Here is a tiny trained network, its code and every weight. The questions are about switching its units off for an input and a target symbol, where a switched-off unit gives its printed mean instead of its output.

import numpy as np


def w(rows, s, z=0):
    codes = np.array(rows[::2]) - 128.0
    scale = np.full(codes.shape[1], s)
    scale[-1] = z or s
    return codes * scale


def norm(h):
    return h / np.sqrt((h * h).mean(-1, keepdims=True) + 1e-5)


def f(y):
    return np.maximum(y, 0)


def softmax(a):
    e = np.exp(a - a.max(-1, keepdims=True))
    return e / e.sum(-1, keepdims=True)


def log_softmax(a):
    a = a - a.max(-1, keepdims=True)
    return a - np.log(np.exp(a).sum(-1, keepdims=True))


def net(x, mask):
    ids = ['ΓΦΩαβεημπστ'.index(c) for c in x.split()]
    T = len(ids)
    res = E[ids] + P[:T]
    u = 0
    for l in range(2):
        q, k, v = (norm(res) @ M[l].T for M in (Q, K, V))
        z = softmax(np.where(np.tri(T) > 0, q @ k.T / 2**0.5, -1e9)) @ v
        res = res + np.where(mask[u], z, O[l][:, -1]) @ O[l][:, :-1]
        u += 1
        y = f(norm(res) @ A[l][:, :-1].T + A[l][:, -1])
        res = res + np.where(mask[u : u + 4], y, B[l][:, -1]) @ B[l][:, :-1]
        u += 4
    return log_softmax(norm(res)[-1] @ U[:, :-1].T + U[:, -1])


Q, K, V, O, A, B = {}, {}, {}, {}, {}, {}
E = w([
[223,143,200,184,104,53,76,85,101,192,86],'Γ',
[112,147,173,176,93,182,117,150,73,135,139],'Φ',
[146,108,130,143,122,138,249,135,103,69,122],'Ω',
[131,196,126,107,153,99,114,75,137,175,180],'α',
[105,141,47,150,77,102,63,140,121,179,79],'β',
[103,49,104,192,88,88,151,125,106,80,121],'ε',
[9,126,42,67,131,109,151,129,134,52,191],'η',
[178,227,115,166,112,104,135,117,147,170,165],'μ',
[113,153,112,204,105,95,120,117,198,106,169],'π',
[124,159,111,154,72,178,122,191,88,144,191],'σ',
[63,96,49,125,110,60,120,127,85,88,98],'τ',
],0.019)
P = w([
[190,73,138,68,171,129,109,202,146,57,142],'0',
[191,110,45,223,190,131,109,160,171,188,119],'1',
[4,212,189,174,192,106,122,201,113,156,135],'2',
[122,150,149,28,13,76,137,123,172,108,226],'3',
[212,102,91,183,134,205,83,104,174,82,17],'4',
[98,73,190,150,126,138,61,118,74,92,85],'5',
[129,141,142,37,5,71,133,115,171,100,194],'6',
[190,156,110,136,153,219,105,75,168,99,50],'7',
[85,63,203,157,94,173,43,111,53,92,70],'8',
[137,146,147,42,15,56,129,107,176,106,188],'9',
[197,215,127,179,114,229,125,79,158,134,76],'10',
],0.014)
Q[0] = w([
[48,141,216,202,244,139,106,169,87,172,88],'L0H0',
[119,152,101,204,255,233,118,173,94,90,110],'L0H0',
],0.0071)
K[0] = w([
[36,177,204,198,2,117,100,37,108,186,85],'L0H0',
[23,142,122,152,40,219,218,69,90,162,120],'L0H0',
],0.0094)
V[0] = w([
[131,107,218,54,179,50,85,122,62,196,199],'L0H0',
[80,153,31,139,140,156,170,81,15,175,254],'L0H0',
],0.0058)
O[0] = w([
[147,181,168,54,146,131,106,105,78,58,126,211],'L0H0',
[232,89,90,99,76,152,157,136,127,82,2,1],'L0H0',
],0.016,0.0043)
A[0] = w([
[65,155,151,105,141,183,147,130,184,50,145,78],'L0N0',
[192,160,170,141,146,165,91,71,135,203,130,130],'L0N1',
[139,98,116,177,122,177,121,60,147,136,59,7],'L0N2',
[212,120,3,185,216,153,130,114,223,175,83,161],'L0N3',
],0.011,0.0017)
B[0] = w([
[168,142,132,133,151,131,96,50,180,148,109,156],'L0N0',
[97,110,70,145,122,182,145,140,136,84,130,254],'L0N1',
[109,119,153,170,136,165,84,67,118,113,127,191],'L0N2',
[140,77,95,115,125,88,81,49,146,254,82,233],'L0N3',
],0.015,0.0099)
Q[1] = w([
[102,59,109,150,184,172,78,100,93,110,132],'L1H0',
[151,151,140,197,247,170,115,130,98,136,54],'L1H0',
],0.013)
K[1] = w([
[45,108,128,112,137,160,120,40,67,154,145],'L1H0',
[80,186,124,169,10,183,210,66,144,134,73],'L1H0',
],0.011)
V[1] = w([
[152,99,148,175,169,140,197,97,169,71,149],'L1H0',
[117,120,48,110,104,1,130,133,74,74,119],'L1H0',
],0.0091)
O[1] = w([
[116,185,135,148,132,133,250,126,131,76,74,74],'L1H0',
[127,84,121,191,139,207,144,59,91,117,161,4],'L1H0',
],0.021,0.0042)
A[1] = w([
[55,172,103,241,138,64,139,166,156,27,219,16],'L1N0',
[132,179,104,95,50,60,133,182,242,96,163,115],'L1N1',
[89,121,161,105,149,85,99,136,169,199,202,182],'L1N2',
[7,133,105,187,192,137,255,161,168,238,157,5],'L1N3',
],0.0083,0.0029)
B[1] = w([
[97,150,164,36,106,248,154,163,109,204,110,201],'L1N0',
[161,120,101,156,205,187,96,170,92,122,103,196],'L1N1',
[139,103,126,197,65,98,116,133,168,90,86,254],'L1N2',
[206,33,174,133,194,71,99,49,138,96,96,147],'L1N3',
],0.016,0.0085)
U = w([
[1,210,170,75,108,81,124,128,104,204,183,170],'Γ',
[105,138,107,90,136,16,101,225,162,90,94,110],'Φ',
[71,163,137,167,155,54,207,117,103,108,105,193],'Ω',
[181,187,122,84,160,81,84,61,38,100,159,118],'α',
[143,69,72,140,94,32,96,113,141,190,193,189],'β',
[67,73,180,78,147,156,159,89,64,150,127,115],'ε',
[46,193,26,179,49,140,147,72,187,31,106,126],'η',
[63,209,48,104,144,231,130,149,86,178,119,80],'μ',
[139,114,167,130,150,188,62,91,228,173,70,2],'π',
[201,94,71,121,87,172,80,184,80,100,182,81],'σ',
[81,140,60,202,188,140,131,105,9,112,209,157],'τ',
],0.0082,0.0072)

Each question gives the input, a string of symbols that net reads in full, and the target symbol t.
The units are the heads (2 rows each of Q, K, V and O) and the neurons (one row each of A and B). Each row of codes is followed by its name. A weight is (code - 128) times the scale printed after its matrix; where a second scale follows, it is the last column's (O, A, B and U).
mask holds one flag per unit, layer by layer, with each layer's heads first. A switched-off unit (its flag False) gives its mean, the last column of its rows in O or B, instead of its output. The means were averaged over made-up inputs and are rounded, as every weight is.
A unit's drop is (log p(t) with every unit on - log p(t) with that unit switched off) / (log p(t) with every unit on - log p(t) with every unit switched off).
The circuit of an input: a set's keep is (log p(t) with only the set's units on - log p(t) with every unit switched off) / (log p(t) with every unit on - log p(t) with every unit switched off). Starting from all 10 units, units are removed one at a time, each time the one whose removal leaves the highest keep (on an exact tie, the one counted first), for as long as the keep stays at least 0.8.
circuit, biggest first: the units of the circuit, biggest drop first
unit that matters most: the unit with the biggest drop
top k neurons: the k neurons with the biggest drops, biggest first
k most important neurons of layer l: the k neurons of layer l with the biggest drops, biggest first
input Γ α α τ, target Γ: circuit, biggest first	L0H0
input Γ α Φ Γ Γ Γ Γ π, target β: circuit, biggest first	L0N3; L0H0
input π Γ Φ Φ, target π: top 4 neurons	L1N3; L0N3; L1N0; L1N2
input Γ Γ Φ α Γ ε Γ Γ, target μ: top 3 neurons	L0N1; L0N3; L1N0
input α β ε Ω, target α: 2 most important neurons of layer 0	L0N1; L0N0
input β Φ Ω Γ Φ π Γ η Γ Γ α, target β: circuit, biggest first	L0H0; L0N3
input π Ω α ε Γ Γ Γ, target π: top 2 neurons	L0N3; L1N3
input Φ η π Γ Γ β β μ Γ ε, target Φ: circuit, biggest first	L1H0; L0N3; L0N1
input Φ ε ε τ α, target β: circuit, biggest first	L0N3; L0H0
input ε Ω α Γ μ β β, target ε: top 3 neurons	L0N3; L1N3; L1N0
input Φ ε τ Γ, target Φ: circuit, biggest first	L1H0; L0N3
input σ σ σ μ η α Γ Φ, target β: circuit, biggest first	L0H0; L0N3
input ε η Φ β Φ σ, target σ: circuit, biggest first	L0N3; L0H0
input σ α ε Γ Γ Γ η Γ, target μ: most important neuron of layer 1	L1N2
input β Γ β σ Γ α Γ α τ, target τ: circuit, biggest first	L1H0; L0N3; L0H0
input ε α Ω τ π α α, target ε: top 3 neurons	L0N3; L1N3; L1N0
input Γ ε α σ α Φ, target Φ: top 3 neurons	L0N3; L1N0; L0N1
input Γ η Φ Φ Γ Γ β Φ, target η: 2 most important neurons of layer 1	L1N0; L1N1
input Φ Γ μ τ, target Φ: top 3 neurons	L0N1; L0N3; L1N1
input η ε ε Ω Ω Γ μ, target η: unit that matters most	L0H0
input Γ Γ σ Γ Φ μ, target μ: 2 most important neurons of layer 1	L1N0; L1N1
